Here is a tiny trained network, its code and every weight. The questions are about switching its units off for an input and a target symbol, where a switched-off unit gives its printed mean instead of its output.

import numpy as np


def w(rows, s, z=0):
    codes = np.array(rows[::2]) - 128.0
    scale = np.full(codes.shape[1], s)
    scale[-1] = z or s
    return codes * scale


def softmax(a):
    e = np.exp(a - a.max(-1, keepdims=True))
    return e / e.sum(-1, keepdims=True)


def log_softmax(a):
    a = a - a.max(-1, keepdims=True)
    return a - np.log(np.exp(a).sum(-1, keepdims=True))


def net(x, mask):
    ids = ['αγδεζθλμξτφψω'.index(c) for c in x.split()]
    T = len(ids)
    res = E[ids] + P[:T]
    u = 0
    for l in range(3):
        r = res
        for j in range(2):
            rows = slice(4 * j, 4 * j + 4)
            q, k, v = (r @ M[l][rows].T for M in (Q, K, V))
            z = softmax(np.where(np.tri(T) > 0, q @ k.T / 4**0.5, -1e9)) @ v
            o = O[l][rows]
            res = res + np.where(mask[u + j], z, o[:, -1]) @ o[:, :-1]
        u += 2
    return log_softmax(res[-1] @ U[:, :-1].T + U[:, -1])


Q, K, V, O = {}, {}, {}, {}
E = w([
[89,87,63,144,107,112,56],'α',
[71,129,146,95,96,84,114],'γ',
[150,93,176,95,132,90,155],'δ',
[146,143,97,77,130,133,69],'ε',
[171,151,130,104,87,134,85],'ζ',
[101,118,142,99,185,107,122],'θ',
[148,162,177,66,143,137,144],'λ',
[74,148,137,54,141,166,122],'μ',
[159,189,108,102,209,181,76],'ξ',
[172,136,27,184,127,165,250],'τ',
[184,129,137,119,152,91,93],'φ',
[161,83,143,91,148,163,130],'ψ',
[170,157,145,64,146,134,108],'ω',
],0.012)
P = w([
[142,163,117,52,114,93,142],'0',
[236,97,4,26,116,42,179],'1',
[178,105,13,48,154,98,135],'2',
[147,108,28,68,180,142,115],'3',
[68,157,217,184,164,125,137],'4',
[114,115,168,187,166,166,125],'5',
[127,108,159,187,168,196,116],'6',
[146,113,141,166,157,234,99],'7',
[136,115,163,180,161,251,85],'8',
[117,102,167,181,182,254,80],'9',
],0.0061)
Q[0] = w([
[99,118,172,142,99,94,141],'L0H0',
[126,89,152,152,98,64,135],'L0H0',
[147,65,163,139,51,161,110],'L0H0',
[93,191,107,123,164,142,111],'L0H0',
[204,170,165,70,252,225,45],'L0H1',
[183,235,197,88,233,138,117],'L0H1',
[138,1,71,149,90,214,59],'L0H1',
[181,208,217,85,234,128,124],'L0H1',
],0.0099)
K[0] = w([
[129,83,139,107,148,132,79],'L0H0',
[118,112,175,99,160,106,84],'L0H0',
[119,125,161,145,139,180,107],'L0H0',
[147,69,95,110,152,131,166],'L0H0',
[105,138,106,247,106,184,227],'L0H1',
[173,133,58,167,122,157,245],'L0H1',
[41,133,186,209,116,164,60],'L0H1',
[145,150,48,152,136,148,241],'L0H1',
],0.012)
V[0] = w([
[195,147,85,159,138,136,178],'L0H0',
[103,137,117,224,82,143,176],'L0H0',
[86,174,110,173,137,79,140],'L0H0',
[129,210,139,164,66,254,190],'L0H0',
[116,195,150,83,156,104,119],'L0H1',
[89,156,81,151,166,111,116],'L0H1',
[96,89,166,69,98,86,42],'L0H1',
[123,112,152,115,202,56,144],'L0H1',
],0.0089)
O[0] = w([
[116,158,164,175,117,222,141,185],'L0H0',
[97,104,238,249,149,78,89,1],'L0H0',
[118,88,249,94,148,133,3,95],'L0H0',
[92,234,170,240,141,52,147,13],'L0H0',
[143,202,205,120,154,120,92,140],'L0H1',
[115,98,87,101,198,206,51,150],'L0H1',
[82,137,232,188,80,192,112,43],'L0H1',
[178,75,208,74,149,112,76,172],'L0H1',
],0.0062,0.0043)
Q[1] = w([
[166,179,158,109,203,197,200],'L1H0',
[158,156,52,119,184,150,178],'L1H0',
[104,173,253,108,169,132,148],'L1H0',
[40,138,197,173,117,56,110],'L1H0',
[111,175,179,54,132,99,127],'L1H1',
[111,45,131,62,128,89,109],'L1H1',
[221,27,95,196,83,158,158],'L1H1',
[83,153,139,132,240,136,138],'L1H1',
],0.0069)
K[1] = w([
[171,86,97,205,221,111,198],'L1H0',
[70,103,128,193,142,203,137],'L1H0',
[254,99,71,108,187,65,193],'L1H0',
[161,93,62,13,171,109,125],'L1H0',
[207,113,66,108,78,98,147],'L1H1',
[108,104,49,68,133,87,107],'L1H1',
[49,102,228,128,172,190,77],'L1H1',
[125,127,25,159,198,116,163],'L1H1',
],0.0068)
V[1] = w([
[94,152,143,160,1,81,21],'L1H0',
[130,157,57,80,36,95,59],'L1H0',
[230,146,91,72,171,147,161],'L1H0',
[182,65,139,198,151,118,108],'L1H0',
[216,140,172,155,74,72,134],'L1H1',
[56,104,138,150,169,140,193],'L1H1',
[77,93,120,84,91,124,147],'L1H1',
[151,125,145,171,144,174,113],'L1H1',
],0.0095)
O[1] = w([
[55,136,137,86,210,170,200,9],'L1H0',
[187,141,140,59,212,254,174,141],'L1H0',
[254,103,150,178,115,142,93,253],'L1H0',
[17,24,100,199,153,108,125,91],'L1H0',
[140,24,214,180,181,62,194,75],'L1H1',
[18,128,126,37,67,128,42,81],'L1H1',
[112,175,110,110,27,133,158,159],'L1H1',
[77,111,139,176,187,148,83,94],'L1H1',
],0.0073,0.011)
Q[2] = w([
[210,122,104,113,117,138,103],'L2H0',
[160,104,41,195,149,81,147],'L2H0',
[78,117,163,155,150,17,163],'L2H0',
[72,133,153,177,92,22,98],'L2H0',
[47,97,254,124,182,96,103],'L2H1',
[77,137,238,109,168,149,164],'L2H1',
[168,156,102,68,135,158,185],'L2H1',
[28,92,216,119,186,69,81],'L2H1',
],0.0085)
K[2] = w([
[149,134,149,160,117,133,56],'L2H0',
[96,138,128,98,183,57,16],'L2H0',
[182,117,77,25,190,137,167],'L2H0',
[161,103,25,53,138,77,157],'L2H0',
[170,133,19,93,138,66,218],'L2H1',
[184,175,79,115,123,129,228],'L2H1',
[185,183,231,103,133,180,126],'L2H1',
[140,155,3,86,133,45,172],'L2H1',
],0.0076)
V[2] = w([
[164,47,105,150,250,163,28],'L2H0',
[186,139,131,197,144,131,242],'L2H0',
[136,2,152,113,100,97,199],'L2H0',
[131,204,113,238,143,91,151],'L2H0',
[135,168,185,57,73,65,123],'L2H1',
[133,50,36,147,103,81,199],'L2H1',
[130,157,8,129,150,161,168],'L2H1',
[81,86,147,179,199,135,54],'L2H1',
],0.0083)
O[2] = w([
[254,132,162,141,138,118,173,163],'L2H0',
[129,137,66,226,208,117,132,179],'L2H0',
[127,26,46,186,128,206,141,85],'L2H0',
[96,103,134,153,196,35,130,105],'L2H0',
[73,132,137,136,132,106,34,151],'L2H1',
[138,117,68,163,38,112,158,94],'L2H1',
[125,243,48,155,93,75,238,148],'L2H1',
[174,103,186,58,131,137,171,10],'L2H1',
],0.0096,0.014)
U = w([
[161,147,173,106,141,66,151,75],'α',
[183,97,187,85,38,163,72,112],'γ',
[99,71,152,136,204,61,44,142],'δ',
[119,58,162,107,112,106,151,189],'ε',
[177,74,132,118,159,194,180,123],'ζ',
[124,137,68,179,1,74,132,97],'θ',
[103,156,147,126,91,93,106,86],'λ',
[130,135,125,153,144,113,114,55],'μ',
[73,92,155,86,139,186,154,246],'ξ',
[124,45,118,147,94,168,84,92],'τ',
[113,134,125,92,95,163,214,143],'φ',
[81,110,107,107,212,135,216,195],'ψ',
[131,174,114,137,113,145,170,52],'ω',
],0.0053,0.011)

Each question gives the input, a string of symbols that net reads in full, and the target symbol t.
The units are the heads (4 rows each of Q, K, V and O). Each row of codes is followed by its name. A weight is (code - 128) times the scale printed after its matrix; where a second scale follows, it is the last column's (O and U).
mask holds one flag per head, layer by layer. A switched-off head (its flag False) gives its mean, the last column of its rows in O, instead of its output. The means were averaged over made-up inputs and are rounded, as every weight is.
A unit's drop is (log p(t) with every unit on - log p(t) with that unit switched off) / (log p(t) with every unit on - log p(t) with every unit switched off).
The circuit of an input: a set's keep is (log p(t) with only the set's units on - log p(t) with every unit switched off) / (log p(t) with every unit on - log p(t) with every unit switched off). Starting from all 6 units, units are removed one at a time, each time the one whose removal leaves the highest keep (on an exact tie, the one counted first), for as long as the keep stays at least 0.8.
units of the circuit, in order: the units of the circuit, biggest drop first
most important unit: the unit with the biggest drop
heads that matter: for each layer, one digit per head in row order, 1 if its drop is at least 0.15 and else 0, layers parted by /
input ζ γ θ, target ψ: most important unit => L1H0
input θ τ λ φ ζ, target θ: heads that matter => 11 / 11 / 01
input τ ω θ μ θ ξ τ δ τ, target θ: units of the circuit, in order => [L0H1, L2H1]
input θ τ ω θ μ, target θ: heads that matter => 11 / 11 / 01
input τ γ θ α, target ψ: heads that matter => 11 / 10 / 10
input φ θ φ, target ζ: units of the circuit, in order => [L1H1, L1H0, L2H0]
input φ ξ γ, target ζ: units of the circuit, in order => [L1H0, L1H1, L2H0]
input δ φ ζ δ, target τ: units of the circuit, in order => [L0H1, L2H0, L2H1, L1H1]
input θ τ φ θ ψ θ φ θ ξ φ, target α: heads that matter => 11 / 01 / 11
input γ θ θ θ, target ξ: heads that matter => 11 / 10 / 10
input θ θ δ ε α θ θ τ γ ξ, target α: units of the circuit, in order => [L0H0, L2H0, L2H1]
input ψ τ ω λ ξ ψ, target α: units of the circuit, in order => [L0H0, L2H0]
input θ ψ θ, target γ: units of the circuit, in order => [L2H0, L0H0, L1H0]
input μ γ ζ, target λ: most important unit => L2H1
input τ θ τ θ φ, target γ: units of the circuit, in order => [L1H0, L2H1]
input τ φ γ λ, target δ: units of the circuit, in order => [L0H0, L2H0]
input γ γ ξ τ τ τ γ, target δ: heads that matter => 00 / 00 / 10
input θ γ θ μ τ θ δ, target θ: units of the circuit, in order => [L0H0, L1H0, L1H1, L0H1]
input θ θ δ, target γ: units of the circuit, in order => [L0H1, L2H0, L0H0]
input φ φ φ γ ζ, target ζ: heads that matter => 01 / 11 / 10
input φ θ θ θ δ ξ, target γ: units of the circuit, in order => [L0H1, L2H0, L0H0, L2H1]
input φ τ δ θ θ ε, target θ: units of the circuit, in order => [L0H0, L0H1, L1H0, L2H1]
input ψ θ φ α δ θ δ ε ξ τ, target θ: heads that matter => 10 / 11 / 01
input θ γ λ, target γ: units of the circuit, in order => [L0H1, L2H0, L0H0]
input τ δ θ, target θ: heads that matter => 01 / 10 / 01
input ψ δ θ ω τ δ, target θ: most important unit => L0H0
input τ ψ δ γ ψ μ, target δ: heads that matter => 11 / 00 / 10
input τ γ λ γ φ φ θ ξ, target α: most important unit => L0H1
